Below are the code and all the weights of a small trained network. Each question names an input and a class and asks about switching units off, where a switched-off unit gives its printed mean instead of its output.

import numpy as np


def w(rows, s, z=0):
    codes = np.array(rows[::2]) - 128.0
    scale = np.full(codes.shape[1], s)
    scale[-1] = z or s
    return codes * scale


def f(y):
    return np.maximum(y, 0)


def log_softmax(a):
    a = a - a.max(-1, keepdims=True)
    return a - np.log(np.exp(a).sum(-1, keepdims=True))


def net(x, mask):
    res = np.array(x, float).reshape(1, 8) / 4 @ E
    y = f(res @ A[0][:, :-1].T + A[0][:, -1])
    res = res + np.where(mask, y, B[0][:, -1]) @ B[0][:, :-1]
    return log_softmax(res[-1] @ U[:, :-1].T + U[:, -1])


A, B = {}, {}
E = w([
[140,111,118,134,133,135],'x0',
[145,111,122,136,126,127],'x1',
[50,88,66,100,199,11],'x2',
[212,235,63,175,196,92],'x3',
[137,119,123,138,121,122],'x4',
[95,116,216,218,212,123],'x5',
[115,138,129,137,113,120],'x6',
[116,139,130,134,115,120],'x7',
],0.011)
A[0] = w([
[171,176,166,167,66,208,57],'neuron 0',
[61,42,142,76,123,96,169],'neuron 1',
[107,149,8,98,88,174,133],'neuron 2',
[150,137,101,71,57,86,97],'neuron 3',
[129,152,105,115,45,60,97],'neuron 4',
[138,204,72,147,166,148,121],'neuron 5',
[82,18,182,123,86,163,166],'neuron 6',
[134,146,136,193,123,216,16],'neuron 7',
[99,144,153,175,192,134,94],'neuron 8',
[139,177,84,145,168,98,186],'neuron 9',
[179,124,73,88,70,148,13],'neuron 10',
[105,70,137,98,62,161,190],'neuron 11',
[55,64,57,165,164,55,41],'neuron 12',
[195,236,99,235,157,81,155],'neuron 13',
[65,155,144,140,156,162,188],'neuron 14',
[148,136,89,55,134,149,80],'neuron 15',
[77,127,73,86,181,46,9],'neuron 16',
[110,134,126,133,137,35,7],'neuron 17',
[128,115,164,167,171,123,120],'neuron 18',
[137,218,67,165,115,105,135],'neuron 19',
[139,175,200,99,99,94,55],'neuron 20',
[24,114,141,79,54,143,211],'neuron 21',
[96,97,182,238,195,133,124],'neuron 22',
[153,186,46,161,167,113,158],'neuron 23',
[35,75,119,125,93,144,121],'neuron 24',
[115,147,215,202,176,122,91],'neuron 25',
[118,140,91,82,138,159,114],'neuron 26',
],0.012,0.0018)
B[0] = w([
[47,214,2,109,148,227,203],'neuron 0',
[143,144,165,168,169,188,219],'neuron 1',
[94,69,203,66,25,73,208],'neuron 2',
[109,82,152,110,95,67,195],'neuron 3',
[62,96,148,123,70,123,180],'neuron 4',
[200,87,182,152,167,129,193],'neuron 5',
[219,122,184,192,194,137,227],'neuron 6',
[94,169,53,107,94,175,175],'neuron 7',
[135,107,111,122,90,88,182],'neuron 8',
[186,122,161,212,148,173,196],'neuron 9',
[116,84,118,85,46,121,192],'neuron 10',
[202,170,146,151,132,127,205],'neuron 11',
[95,204,61,82,102,193,223],'neuron 12',
[166,128,193,147,151,137,252],'neuron 13',
[138,122,149,121,141,86,158],'neuron 14',
[80,57,131,123,79,94,176],'neuron 15',
[73,208,43,106,134,196,222],'neuron 16',
[123,173,100,90,153,167,180],'neuron 17',
[110,104,130,63,65,85,173],'neuron 18',
[176,74,134,167,178,106,200],'neuron 19',
[141,118,93,118,116,180,143],'neuron 20',
[160,120,194,166,161,115,223],'neuron 21',
[54,53,145,92,27,51,220],'neuron 22',
[210,158,134,209,190,103,213],'neuron 23',
[170,120,167,132,163,173,200],'neuron 24',
[74,57,141,57,64,96,205],'neuron 25',
[114,96,130,108,95,82,160],'neuron 26',
],0.0081,0.016)
U = w([
[164,114,167,193,171,142,254],'0',
[63,71,116,55,42,17,129],'1',
[72,193,10,95,125,230,10],'2',
],0.013,0.0012)

Each question gives the input, the list of numbers given to net, and the class t.
The units are the neurons (one row each of A and B). Each row of codes is followed by its name. A weight is (code - 128) times the scale printed after its matrix; where a second scale follows, it is the last column's (A, B and U).
mask holds one flag per neuron, in row order. A switched-off neuron (its flag False) gives its mean, the last column of its row in B, instead of its output. The means were averaged over made-up inputs and are rounded, as every weight is.
A unit's drop is (log p(t) with every unit on - log p(t) with that unit switched off) / (log p(t) with every unit on - log p(t) with every unit switched off).
The circuit of an input: a set's keep is (log p(t) with only the set's units on - log p(t) with every unit switched off) / (log p(t) with every unit on - log p(t) with every unit switched off). Starting from the 12 units with the biggest drops (on a tie, the unit counted first), units are removed one at a time, each time the one whose removal leaves the highest keep (on an exact tie, the one counted first), for as long as the keep stays at least 0.8.
circuit, biggest first: the units of the circuit, biggest drop first
most important unit: the unit with the biggest drop
top k neurons: the k neurons with the biggest drops, biggest first
drop when u is switched off: that unit's drop, to one decimal
input [1,8,-2,-5,-4,8,5,-5], class 1: most important unit : neuron 22
input [0,8,-7,2,-4,-7,2,0], class 1: top 3 neurons : [neuron 2; neuron 10; neuron 16]
input [-8,8,3,-7,-6,-7,-3,5], class 0: top 3 neurons : [neuron 1; neuron 6; neuron 21]
input [8,-8,7,0,2,8,7,1], class 1: top 2 neurons : [neuron 22; neuron 25]
input [3,-7,-2,-5,-1,-5,1,7], class 0: top 3 neurons : [neuron 22; neuron 6; neuron 21]
input [2,2,8,6,-1,-1,0,-5], class 2: top 2 neurons : [neuron 16; neuron 12]
input [4,0,4,-4,-8,3,-6,0], class 0: top 4 neurons : [neuron 0; neuron 6; neuron 1; neuron 7]
input [-1,-7,-3,2,7,2,-1,4], class 2: top 2 neurons : [neuron 0; neuron 6]
input [1,6,7,-7,-6,3,5,-2], class 0: top 3 neurons : [neuron 6; neuron 21; neuron 0]
input [-3,-4,8,6,8,-3,0,5], class 2: top 2 neurons : [neuron 16; neuron 12]
input [-8,-3,8,6,-3,-3,-5,5], class 2: top 2 neurons : [neuron 16; neuron 12]
input [7,2,-8,-1,-1,-6,-6,0], class 2: top 2 neurons : [neuron 0; neuron 22]
input [8,-1,7,8,-8,-7,-1,5], class 0: top 2 neurons : [neuron 23; neuron 9]
input [5,-2,-7,-3,7,8,-6,-1], class 1: circuit, biggest first : [neuron 22]
input [-2,5,-8,3,-2,4,5,6], class 2: drop when neuron 0 is switched off : 0.4
input [-4,3,-1,-5,7,8,-4,-4], class 1: drop when neuron 22 is switched off : 0.3
input [-6,-2,1,-5,1,8,-2,4], class 1: drop when neuron 4 is switched off : 0.0
input [4,7,-5,-7,-2,-5,-4,6], class 0: drop when neuron 6 is switched off : 0.1
